(in the rows, 128 means zero)
Each row of numbers stands for one thing and depends on some of the facts below. Use the named rows to name the rest.

Known rows:
[149 150 164 141 149  94 168 107 154 136  57 129 155 139 128 124 122 125
 111 137 100 115 135 114 130 115 113 127 137 134  89  67  62  92  98  87
 155  73 124 122 106 168 139 125] : K_996
[148 106 139 157 142 103 166 119 160 140  50  94 192 157 175 135 126 125
 108 139 117 121 129 157 119 125 111 138 115 163 142  73  76 123 123 122
 137  81 157 116  59 202 120 156] : K_884
[142 158 161 127 181  80 182  87 145 136  54 139 182 140 143 131 102 114
  96 141 114 109 128  94 135 145 118 101 134 129  95 102  79  81 112 113
 163  71 119 124 113 165 157 126] : K_43
[173 107 180 132 138  96 172 122 159 159  87 127 204 176 176 142 123 143
  95 117 124  97 140 120 105 100 122 126  94 128  96  75  80  87 132 102
 143  49 134  99  84 152 126 160] : K_481
[132 131 193  89 145  59 134 180 130 167  88  90 148 134 125 141 138 106
  76  97 116  71 128 104 126 112 139 107 127 122 105  46  51 135 114  90
 169  96  93  75  65 187 121 139] : K_950
[137 105 125 109 108 150  98 162 111 151 210 156 115 140 144 131 136 145
 132  82 159 113 142 101  86 135 168 120 101 114 137 154 175 142 154 123
 109 158 124 148 146  76 126 129] : K_585
[113 116 100 119 109 172 113 133 101  99 168 146  79 128 126 122 141 132
 168 154 126 140 101 134 128 138 138 156 122 120 159 151 143 123 160 145
 103 165 109 155 161  65 120 116] : K_596
[137 107  95 176  89 157  79 122 142 150 198 142 112 125 115 101 140 132
 142  71 146 172 176 101  77 176 122 132 125 158 163 144 206 146  99 103
  79 160 174 164 136 128 129 129] : K_639
[159 133 166 143 166  85 158  95 167 117  66 120 162 160 123 134 130 109
 118 136 107 110 134 128 156  84 113  81 120 112  69  99  65  94 100  86
 174  98 130 147 106 173 115 117] : K_333
[135 103 112 127 120 141  62 132 109 114 206 130 100 148 115 135 170  99
 159 100 143 121 141 131 122 123 158  66 104 117 135 172 159 162 130 104
 124 217 144 180 144 136  79 109] : K_42
[155 137 164 145 155  91 161  99 158 119  63 123 159 154 117 129 135 105
 119 144  97 117 128 121 142 102 111 103 124 124  79  78  59  91  98  81
 161  92 127 140 113 165 125 119] : K_560
[154 133 138 120 150 120 148 111 166 139  52 129 173 147 141 148 156  96
 116 154 104 108 114 148 110 148 117 103 164 172  99  72  86 139 121 128
 151 103 166 127 105 241 146 138] : K_727
[150 145 164 126 164  79 179  78 131 104  59 132 153 146 146 115 124 109
  92 145 105 109 104  81 131 160 115 123 130 129 104  88  64  59 121 104
 150  67 128 118 108 162 151 128] : K_568
[103  97  95 142  95 150 114 147 116 125 169 105 124 121 148 122 118 145
 137 125 144 151 126 162 134 129 118 157  94 123 182 173 172 146 150 165
  96 152 126 116 125  81 103 145] : K_502
[ 81 110 108 115 113 137 119 172 116 127 169 100  91 105 120 114 110 136
 135 121 145 137 113 140 141 128 134 146 111 105 165 165 160 151 146 153
 121 167  94 126 134  67 118 123] : K_776
[110 139 108 109  88 150  76 106  96 119 180 134 114 104  94 132 150 106
 116 129 123 153 136 119 139 147 108 115 143 116 130 176 204 151 129 159
 100 160 144  68 174 133 118 137] : K_583
[122 155 109 131 115 152 100 140  81 130 176 162  91 101 111 136 115 154
 157 117 145 139 164 128 136 111 150 143 133 122 148 164 147 145 130 135
 101 147 111 135 168  70 116 115] : K_102
[146  88 110 131  94 164 108 157 135 134 191 142 117 144 163 132 132 174
 145 103 162 132 126 144  96 116 153 156 104 131 148 163 181 142 158 147
  94 142 152 137 125  78 127 145] : K_39

Facts:
λ: uses; γ: points at; δ: belongs to class
K_966 λ K_899; K_966 λ K_133; K_187 λ K_950; K_39 λ K_481; K_843 λ K_823; K_920 λ K_398; K_920 λ K_502; K_899 λ K_707
K_981 λ K_7; K_981 λ K_583; K_660 λ K_959; K_660 λ K_770; K_499 λ K_959; K_499 λ K_750; K_618 λ K_770; K_459 λ K_40
K_358 λ K_381; K_358 λ K_32; K_358 λ K_555; K_751 λ K_169; K_751 λ K_683; K_688 λ K_906; K_502 λ K_618; K_683 λ K_111
K_683 λ K_481; K_823 λ K_683; K_906 λ K_39; K_3 λ K_738; K_3 λ K_187; K_137 λ K_823; K_617 λ K_877; K_617 λ K_582
K_617 λ K_42; K_849 λ K_381; K_849 λ K_293; K_360 λ K_192; K_360 λ K_6; K_328 λ K_802; K_965 λ K_868; K_381 λ K_249
K_808 λ K_738; K_808 λ K_707; K_893 λ K_971; K_266 λ K_6; K_959 λ K_971; K_42 λ K_6; K_42 λ K_133; K_40 λ K_241
K_583 λ K_370; K_583 λ K_459; K_234 λ K_663; K_32 λ K_476; K_398 λ K_111; K_727 λ K_192; K_727 λ K_386; K_214 λ K_738
K_85 λ K_370; K_85 λ K_40; K_393 λ K_370; K_254 λ K_241; K_68 λ K_673; K_272 λ K_916; K_272 λ K_707; K_272 λ K_6
K_466 λ K_187; K_877 λ K_585; K_663 λ K_899; K_663 λ K_142; K_576 λ K_111; K_576 λ K_476; K_738 λ K_971; K_476 λ K_950
K_144 λ K_40; K_712 λ K_618; K_712 λ K_670; K_7 λ K_660; K_169 λ K_241; K_111 λ K_770; K_739 λ K_533; K_350 λ K_770
K_707 λ K_111; K_707 λ K_192; K_6 λ K_950; K_6 λ K_971; K_306 λ K_340; K_306 λ K_39; K_971 λ K_950; K_30 λ K_738
K_386 λ K_40; K_532 λ K_550; K_945 λ K_32; K_945 λ K_776; K_133 λ K_192; K_884 λ K_111; K_639 λ K_585; K_639 λ K_906
K_639 λ K_707; K_620 λ K_370; K_620 λ K_6; K_488 λ K_169; K_488 λ K_673; K_108 γ K_183; K_267 γ K_982; K_267 γ K_550
K_209 γ K_254; K_209 γ K_440; K_209 γ K_651; K_231 γ K_210; K_231 γ K_365; K_843 γ K_43; K_843 γ K_183; K_920 γ K_965
K_920 γ K_126; K_950 γ K_805; K_499 γ K_333; K_499 γ K_910; K_763 γ K_254; K_615 γ K_524; K_615 γ K_136; K_102 γ K_550
K_666 γ K_670; K_550 γ K_739; K_550 γ K_136; K_541 γ K_739; K_183 γ K_164; K_183 γ K_43; K_183 γ K_30; K_43 γ K_209
K_651 γ K_491; K_651 γ K_759; K_692 γ K_381; K_692 γ K_545; K_692 γ K_161; K_692 γ K_82; K_158 γ K_6; K_999 γ K_711
K_446 γ K_42; K_126 γ K_541; K_82 γ K_434; K_823 γ K_39; K_365 γ K_221; K_365 γ K_823; K_365 γ K_446; K_365 γ K_102
K_365 γ K_808; K_500 γ K_805; K_690 γ K_739; K_811 γ K_158; K_811 γ K_901; K_750 γ K_596; K_750 γ K_532; K_88 γ K_756
K_88 γ K_897; K_617 γ K_328; K_617 γ K_40; K_250 γ K_254; K_250 γ K_901; K_849 γ K_811; K_849 γ K_823; K_849 γ K_745
K_828 γ K_690; K_828 γ K_950; K_965 γ K_164; K_568 γ K_670; K_381 γ K_39; K_808 γ K_328; K_808 γ K_97; K_700 γ K_210
K_42 γ K_759; K_42 γ K_532; K_711 γ K_381; K_711 γ K_545; K_711 γ K_136; K_583 γ K_639; K_583 γ K_30; K_234 γ K_639
K_234 γ K_30; K_32 γ K_965; K_32 γ K_432; K_398 γ K_596; K_398 γ K_651; K_481 γ K_843; K_481 γ K_916; K_756 γ K_234
K_756 γ K_877; K_560 γ K_759; K_560 γ K_666; K_97 γ K_541; K_97 γ K_651; K_97 γ K_670; K_97 γ K_888; K_355 γ K_102
K_393 γ K_877; K_393 γ K_398; K_759 γ K_491; K_824 γ K_560; K_164 γ K_532; K_254 γ K_347; K_254 γ K_901; K_333 γ K_164
K_333 γ K_759; K_757 γ K_596; K_757 γ K_996; K_466 γ K_210; K_466 γ K_32; K_466 γ K_759; K_466 γ K_161; K_877 γ K_811
K_877 γ K_639; K_14 γ K_102; K_33 γ K_440; K_33 γ K_164; K_529 γ K_560; K_529 γ K_398; K_440 γ K_82; K_432 γ K_568
K_342 γ K_136; K_897 γ K_32; K_897 γ K_398; K_591 γ K_711; K_591 γ K_540; K_591 γ K_355; K_591 γ K_183; K_524 γ K_267
K_712 γ K_596; K_712 γ K_849; K_136 γ K_43; K_739 γ K_596; K_707 γ K_14; K_670 γ K_254; K_670 γ K_596; K_670 γ K_209
K_6 γ K_532; K_306 γ K_639; K_306 γ K_901; K_268 γ K_711; K_435 γ K_568; K_435 γ K_805; K_435 γ K_770; K_491 γ K_434
K_491 γ K_82; K_168 γ K_811; K_168 γ K_97; K_916 γ K_306; K_996 γ K_440; K_996 γ K_745; K_30 γ K_670; K_640 γ K_617
K_640 γ K_40; K_431 γ K_434; K_431 γ K_183; K_805 γ K_39; K_805 γ K_877; K_805 γ K_250; K_728 γ K_446; K_639 γ K_910
K_639 γ K_82; K_585 γ K_268; K_488 γ K_711; K_488 γ K_7; K_488 γ K_888; K_770 γ K_996; K_770 γ K_432; K_770 γ K_14
K_240 γ K_711; K_240 γ K_432; K_142 δ zamus; K_966 δ zufluk; K_108 δ zamus; K_267 δ zufluk; K_540 δ zamus; K_209 δ zamus
K_187 δ zamus; K_231 δ zufluk; K_555 δ zufluk; K_39 δ zamus; K_843 δ zamus; K_920 δ zamus; K_950 δ zufluk; K_899 δ zamus
K_161 δ zufluk; K_192 δ zufluk; K_981 δ zamus; K_660 δ zufluk; K_499 δ zamus; K_618 δ zamus; K_763 δ zufluk; K_615 δ zamus
K_802 δ zamus; K_102 δ zamus; K_459 δ zamus; K_666 δ zamus; K_145 δ zamus; K_358 δ zufluk; K_550 δ zufluk; K_541 δ zamus
K_183 δ zamus; K_43 δ zufluk; K_751 δ zufluk; K_651 δ zamus; K_692 δ zufluk; K_158 δ zamus; K_688 δ zufluk; K_999 δ zamus
K_446 δ zamus; K_502 δ zamus; K_745 δ zamus; K_221 δ zamus; K_683 δ zamus; K_126 δ zamus; K_82 δ zamus; K_823 δ zufluk
K_365 δ zamus; K_500 δ zamus; K_690 δ zamus; K_906 δ zamus; K_811 δ zufluk; K_750 δ zufluk; K_88 δ zamus; K_3 δ zufluk
K_434 δ zufluk; K_137 δ zufluk; K_293 δ zamus; K_617 δ zamus; K_250 δ zamus; K_545 δ zamus; K_849 δ zufluk; K_596 δ zamus
K_360 δ zufluk; K_828 δ zamus; K_328 δ zufluk; K_776 δ zamus; K_965 δ zamus; K_568 δ zufluk; K_381 δ zamus; K_241 δ zamus
K_808 δ zufluk; K_893 δ zamus; K_700 δ zamus; K_266 δ zamus; K_959 δ zamus; K_868 δ zufluk; K_42 δ zamus; K_40 δ zufluk
K_711 δ zamus; K_347 δ zamus; K_583 δ zamus; K_910 δ zufluk; K_533 δ zamus; K_662 δ zufluk; K_582 δ zamus; K_234 δ zufluk
K_249 δ zufluk; K_32 δ zamus; K_398 δ zamus; K_727 δ zufluk; K_481 δ zufluk; K_888 δ zamus; K_756 δ zamus; K_560 δ zufluk
K_214 δ zufluk; K_97 δ zamus; K_355 δ zamus; K_85 δ zamus; K_393 δ zamus; K_759 δ zufluk; K_824 δ zufluk; K_164 δ zamus
K_340 δ zufluk; K_254 δ zamus; K_333 δ zufluk; K_210 δ zufluk; K_68 δ zamus; K_845 δ zamus; K_272 δ zufluk; K_757 δ zufluk
K_466 δ zamus; K_877 δ zamus; K_14 δ zufluk; K_33 δ zamus; K_663 δ zamus; K_529 δ zufluk; K_440 δ zufluk; K_370 δ zamus
K_432 δ zufluk; K_342 δ zufluk; K_576 δ zamus; K_738 δ zufluk; K_476 δ zufluk; K_897 δ zufluk; K_591 δ zamus; K_144 δ zufluk
K_524 δ zamus; K_712 δ zamus; K_7 δ zufluk; K_169 δ zufluk; K_136 δ zufluk; K_111 δ zamus; K_739 δ zamus; K_350 δ zamus
K_707 δ zamus; K_670 δ zufluk; K_6 δ zamus; K_306 δ zufluk; K_268 δ zamus; K_435 δ zamus; K_982 δ zamus; K_491 δ zamus
K_168 δ zufluk; K_916 δ zufluk; K_971 δ zufluk; K_996 δ zufluk; K_30 δ zufluk; K_640 δ zamus; K_386 δ zamus; K_532 δ zufluk
K_685 δ zamus; K_945 δ zufluk; K_431 δ zamus; K_133 δ zamus; K_805 δ zufluk; K_728 δ zamus; K_884 δ zufluk; K_639 δ zamus
K_901 δ zufluk; K_585 δ zamus; K_620 δ zufluk; K_488 δ zamus; K_673 δ zamus; K_770 δ zufluk; K_240 δ zufluk

Rows to name:
No name comes twice in this set of rows, the named rows included.
[140 173 157 124 188  91 179 100 135 157  49 144 192 130 147 141  87 126
 107 140 119 102 153 103 133 133 123 100 138 139  99 100  70 101 111 122
 164  66 115 126 117 162 145 126] | K_136
[116 118  93 169  99 149  92 111  89 112 168 117 125 120 145 122 114 141
 141 117 143 165 162 144 142 129 123 142  98 135 185 185 169 139 132 146
  78 153 149 120 127 108  85 139] | K_920
[111  76 115 115  86 150 112 172 113 148 191  99 138 139 158 127 129 143
 131 106 149 132 124 150 109 125 128 148  73 114 175 161 181 152 166 158
 101 153 119 102 114  78  96 157] | K_111
[120 101 126  71  73 179 108 143 117 135 186 143 131 135 122 154 160 135
 131 143 122 130 108 144 117 111 125 131 121 102 108 166 196 147 175 177
 118 140 120  78 180  77 126 149] | K_241
[120 114 104  89  91 174  94 133 111 130 177 145 118 123 117 146 165 117
 138 140 126 133 111 145 112 143 128 119 145 125 124 164 192 163 156 174
 109 169 136 111 175 121 129 138] | K_386
[168 114 140 147 156 114 171 118 186 140  59 133 180 166 173 130 135 138
 123 134 125 109 119 142  99 129 132 131 134 168 109  72  74 113 122 110
 148  83 165 156  78 195 146 140] | K_688
[184 132 162 179 131  94 147  96 175 120  72 133 154 150 156 119 130 147
  95 104 121 130 141 107 108 126 115 150 144 157 102  76  90  88  96  90
 122  62 186 118  73 207 151 138] | K_306
[116 127 113 121 118 136 116  98  90  89 180 140  91 124 122 103 127 118
 129 129 136 141 106  78 128 174 126 133 110 103 151 177 167  96 152 133
 100 151 122 137 165  70 131 118] | K_666
[178 124 173 148 125  95 152 121 149 144  67 124 179 156 167 147 124 159
  96 121 122 111 150 133 124  85 123 143 117 137  98  72  79 103 114 100
 133  50 153  88  82 175 125 155] | K_823
[ 98  98  84 154 107 147 100 145 107 119 163  95 112 114 143 113 121 129
 138 121 146 157 133 161 132 151 123 144 106 147 203 171 172 163 142 157
  94 174 142 134 109 117 102 142] | K_576
[144 112 186 112 128  81 160 153 126 163  80  97 191 153 160 150 122 125
  87 121 109  89 143 123 131  88 118 129  90 119 118  67  64 108 125 101
 151  57 102  57  76 158 103 160] | K_770
[162 116 138 153 133 120 166  91 169 129  45 123 202 157 166 145 137 129
 117 161 108 134 128 169 126 114  97 138 133 164 107  88  88 115 125 138
 133  65 172 106  92 208 129 159] | K_751
[149 138 148 110 139 127 156  95 163 130  48 131 179 144 125 157 159 101
 112 174  90 116 108 159 130 121  98 112 169 155  83  76  90 130 122 141
 158  84 154  88 126 224 145 143] | K_144
[126 124  99 149 127 141 118  88 104 132 178 147 162 130 159 124  93 145
 129 114 156 157 169 120 130 149 124 115  95 129 162 217 198 127 138 161
  92 140 148 132 150  85 111 140] | K_843
[169 164 177 144 145  82 142 123 152 118  65 128 126 124 125 134 125 150
  92 111 120 111 130 113 147  87 132 145 164 132  81  68  68 107  95  90
 145  66 147  96  86 184 149 124] | K_805

Now the same things, written a new way:
Some things and their rows:
[ 83 144 122 136 118 141 127 148  83 153 136 116 138] : K_690
[ 89 150 107 134 121 136 140 154 114 132 131 125 146] : K_446
[ 81 142 105 128 126 140 149 145 107 140 128 121 153] : K_728
[ 74 150 105 111 117 130 140 139  86 146 133 112 145] : K_583
[ 87 150 103 126 114 135 141 151 112 133 133 128 144] : K_651
[ 80 128 112 142 151 136 149 169 108 139 139 102 166] : K_640
[180 117 144 137 123 133 110  74 144 120 117 144 103] : K_267
[160 133 122 117 131 122 121  78 132 125 117 135 102] : K_529
[160 130 124 110 134 111 104  95 120 136 128 125  93] : K_763
[181 121 169 117 150 129 100  93 182 108 120 141 112] : K_620
[ 72 168 116 109 125 142 130 139 105 135 132 118 153] : K_499
[187  93 151 122 144 110 119  91 174 109 112 138 113] : K_169
[190  79  50  67 152 197  69  80 128  86 135 199  34] : K_532
[ 82 161 127 138 129 132 137 155  99 153 138 128 122] : K_32
[ 97 171 133 132  95 226 125 156  69 145 133 138 199] : K_965
[182 120 169 118 147 130  98  95 181 106 122 138 111] : K_360
[191  77 142 129 142  91 140  85 166 117 106 142 106] : K_192
[171 141 124 118 124 106  92 115 140 127 137 136  78] : K_901

Rows to name:
No name comes twice in this set of rows, the named rows included.
[ 66 166 115 121 124 152 117 147  79 149 141 108 149] | K_712
[ 84 167 115 109 117 141 116 158 116 124 141 124 141] | K_639
[ 93 145 111 133 114 134 126 168 102 135 143 122 136] | K_745
[ 77 171 120 108 118 140  98 166  90 143 149 110 138] | K_254
[ 89 154 202 176 121  60 179 164 150 162 111  90 188] | K_802
[209  65 144 137 114 164 154  95 124 131 105 150 159] | K_868
[ 92 156 121 136 114 137 113 164  95 147 141 128 126] | K_596
[ 83 147 107 125 113 133 136 149  89 144 136 116 139] | K_209
[ 97 152 123 154 129 124 144 185 108 143 159 132 107] | K_381
[163 139 122 116 130 110 100 100 128 130 132 133  86] | K_811
[104  96  91 140 109 116 172 141 114 128 128 123 156] | K_585
[106 109 153 157 150 107 173 167 107 164 132 133 106] | K_293
[ 85 146 109 121 117 123 124 167  78 153 145 108 131] | K_347
[ 79 147 109 134 119 137 135 153  90 146 138 113 147] | K_97
[183 116 141 143 121 132 108  91 153 116 122 149 101] | K_14

